Below are the code and all the weights of a small trained network. Each question names an input and a class and asks about switching units off, where a switched-off unit gives its printed mean instead of its output.

import numpy as np


def w(rows, s, z=0):
    codes = np.array(rows[::2]) - 128.0
    scale = np.full(codes.shape[1], s)
    scale[-1] = z or s
    return codes * scale


def f(y):
    return y / 2 * (1 + np.tanh(0.7978845608 * (y + 0.044715 * y**3)))


def log_softmax(a):
    a = a - a.max(-1, keepdims=True)
    return a - np.log(np.exp(a).sum(-1, keepdims=True))


def net(x, mask):
    res = np.array(x, float).reshape(1, 8) / 4 @ E
    y = f(res @ A[0][:, :-1].T + A[0][:, -1])
    res = res + np.where(mask, y, B[0][:, -1]) @ B[0][:, :-1]
    return log_softmax(res[-1] @ U[:, :-1].T + U[:, -1])


A, B = {}, {}
E = w([
[113,180,199,157,33,83],'x0',
[125,124,131,130,132,126],'x1',
[129,131,126,128,128,130],'x2',
[118,231,126,175,218,80],'x3',
[130,131,129,127,127,127],'x4',
[89,136,180,194,140,255],'x5',
[133,136,122,125,127,133],'x6',
[232,104,129,203,127,124],'x7',
],0.0094)
A[0] = w([
[37,138,131,77,150,131,86],'neuron 1',
[94,115,149,145,150,188,110],'neuron 2',
[107,125,155,156,143,177,67],'neuron 3',
[166,132,101,86,123,64,69],'neuron 4',
[134,24,125,60,3,177,40],'neuron 5',
[104,202,124,172,201,67,17],'neuron 6',
[129,202,139,136,175,117,47],'neuron 7',
[123,150,107,146,131,155,247],'neuron 8',
[118,99,97,125,169,136,58],'neuron 9',
[118,91,82,138,170,130,96],'neuron 10',
[152,108,82,39,145,35,69],'neuron 11',
[60,137,117,58,113,163,97],'neuron 12',
[166,95,98,71,178,181,101],'neuron 13',
[184,117,121,159,122,132,74],'neuron 14',
[126,151,157,131,145,196,84],'neuron 15',
[58,146,132,39,109,145,90],'neuron 16',
[158,109,113,85,186,149,119],'neuron 17',
[156,79,134,90,88,154,34],'neuron 18',
[210,115,118,178,107,128,88],'neuron 19',
[130,157,185,127,22,83,82],'neuron 20',
[155,119,142,132,122,130,74],'neuron 21',
[140,113,55,114,155,160,150],'neuron 22',
[123,75,63,106,181,138,100],'neuron 23',
[85,115,148,173,145,187,59],'neuron 24',
[233,100,132,159,120,155,98],'neuron 25',
],0.011,0.013)
B[0] = w([
[148,84,103,201,162,55,160],'neuron 1',
[156,114,92,121,36,148,164],'neuron 2',
[143,132,91,144,60,150,139],'neuron 3',
[170,95,113,177,19,190,154],'neuron 4',
[174,198,63,50,235,205,204],'neuron 5',
[191,164,51,70,202,218,162],'neuron 6',
[162,175,84,128,180,168,143],'neuron 7',
[145,69,155,30,99,94,251],'neuron 8',
[99,180,130,165,134,170,128],'neuron 9',
[108,182,172,155,124,151,143],'neuron 10',
[158,84,85,140,2,191,184],'neuron 11',
[137,87,125,177,158,52,166],'neuron 12',
[80,205,184,144,133,124,164],'neuron 13',
[88,110,92,188,144,107,131],'neuron 14',
[159,125,76,143,30,155,148],'neuron 15',
[114,47,100,231,188,49,169],'neuron 16',
[61,173,197,148,117,148,158],'neuron 17',
[165,177,57,118,155,168,136],'neuron 18',
[88,94,92,179,168,69,153],'neuron 19',
[27,222,228,166,122,164,187],'neuron 20',
[85,146,90,159,132,137,118],'neuron 21',
[79,166,184,110,116,105,175],'neuron 22',
[87,195,202,161,112,141,167],'neuron 23',
[171,135,82,147,20,150,149],'neuron 24',
[116,61,116,206,178,48,161],'neuron 25',
],0.0091,0.012)
U = w([
[153,111,63,128,2,143,106],'0',
[166,193,50,71,243,156,140],'1',
[41,220,219,156,130,116,70],'2',
[109,54,77,217,206,30,73],'3',
[128,110,141,67,137,104,250],'4',
],0.0082,0.014)

Each question gives the input, the list of numbers given to net, and the class t.
The units are the neurons (one row each of A and B). Each row of codes is followed by its name. A weight is (code - 128) times the scale printed after its matrix; where a second scale follows, it is the last column's (A, B and U).
mask holds one flag per neuron, in row order. A switched-off neuron (its flag False) gives its mean, the last column of its row in B, instead of its output. The means were averaged over made-up inputs and are rounded, as every weight is.
A unit's drop is (log p(t) with every unit on - log p(t) with that unit switched off) / (log p(t) with every unit on - log p(t) with every unit switched off).
The circuit of an input: a set's keep is (log p(t) with only the set's units on - log p(t) with every unit switched off) / (log p(t) with every unit on - log p(t) with every unit switched off). Starting from the 12 units with the biggest drops (on a tie, the unit counted first), units are removed one at a time, each time the one whose removal leaves the highest keep (on an exact tie, the one counted first), for as long as the keep stays at least 0.8.
units of the circuit, in order: the units of the circuit, biggest drop first
unit that matters most: the unit with the biggest drop
k most important neurons: the k neurons with the biggest drops, biggest first
drop when u is switched off: that unit's drop, to one decimal
input [6,3,0,7,-1,3,-8,6], class 1: unit that matters most -> neuron 6
input [1,0,0,6,8,4,-5,-1], class 1: 3 most important neurons -> neuron 6; neuron 7; neuron 11
input [-5,6,1,5,8,-5,0,-7], class 3: 4 most important neurons -> neuron 1; neuron 16; neuron 5; neuron 12
input [-3,-2,-1,-8,6,7,1,-1], class 1: 2 most important neurons -> neuron 5; neuron 11
input [0,7,6,6,-2,4,3,-8], class 3: units of the circuit, in order -> neuron 1; neuron 16
input [-6,2,3,-1,-6,-7,-7,-8], class 3: 3 most important neurons -> neuron 16; neuron 1; neuron 12
input [-7,-1,2,-6,-3,5,-4,-1], class 2: 4 most important neurons -> neuron 13; neuron 23; neuron 22; neuron 17
input [7,7,-5,4,7,6,6,-8], class 3: units of the circuit, in order -> neuron 16; neuron 1
input [1,3,4,4,7,-6,-8,-8], class 3: 2 most important neurons -> neuron 16; neuron 1
input [0,-4,-7,0,0,-7,5,7], class 0: 3 most important neurons -> neuron 11; neuron 4; neuron 16
input [6,-5,5,-2,-4,3,-3,6], class 2: 2 most important neurons -> neuron 20; neuron 16
input [-5,-7,-8,7,-2,-4,7,8], class 3: 2 most important neurons -> neuron 25; neuron 5
input [-3,2,0,-6,7,1,-1,6], class 1: 2 most important neurons -> neuron 5; neuron 16
input [7,-5,-2,8,2,-1,8,8], class 1: units of the circuit, in order -> neuron 6
input [0,3,-3,7,-4,4,-8,-3], class 1: 2 most important neurons -> neuron 6; neuron 7
input [-5,-7,-2,-3,-8,-2,2,-5], class 2: 2 most important neurons -> neuron 23; neuron 13
input [6,6,6,-2,-8,7,-8,3], class 0: drop when neuron 15 is switched off -> 0.1
input [1,4,1,3,-7,8,-6,7], class 0: drop when neuron 15 is switched off -> 0.1
input [-5,6,-1,-8,-2,5,2,-1], class 1: drop when neuron 5 is switched off -> 1.6
input [4,-3,5,-1,-3,3,-8,7], class 3: unit that matters most -> neuron 25
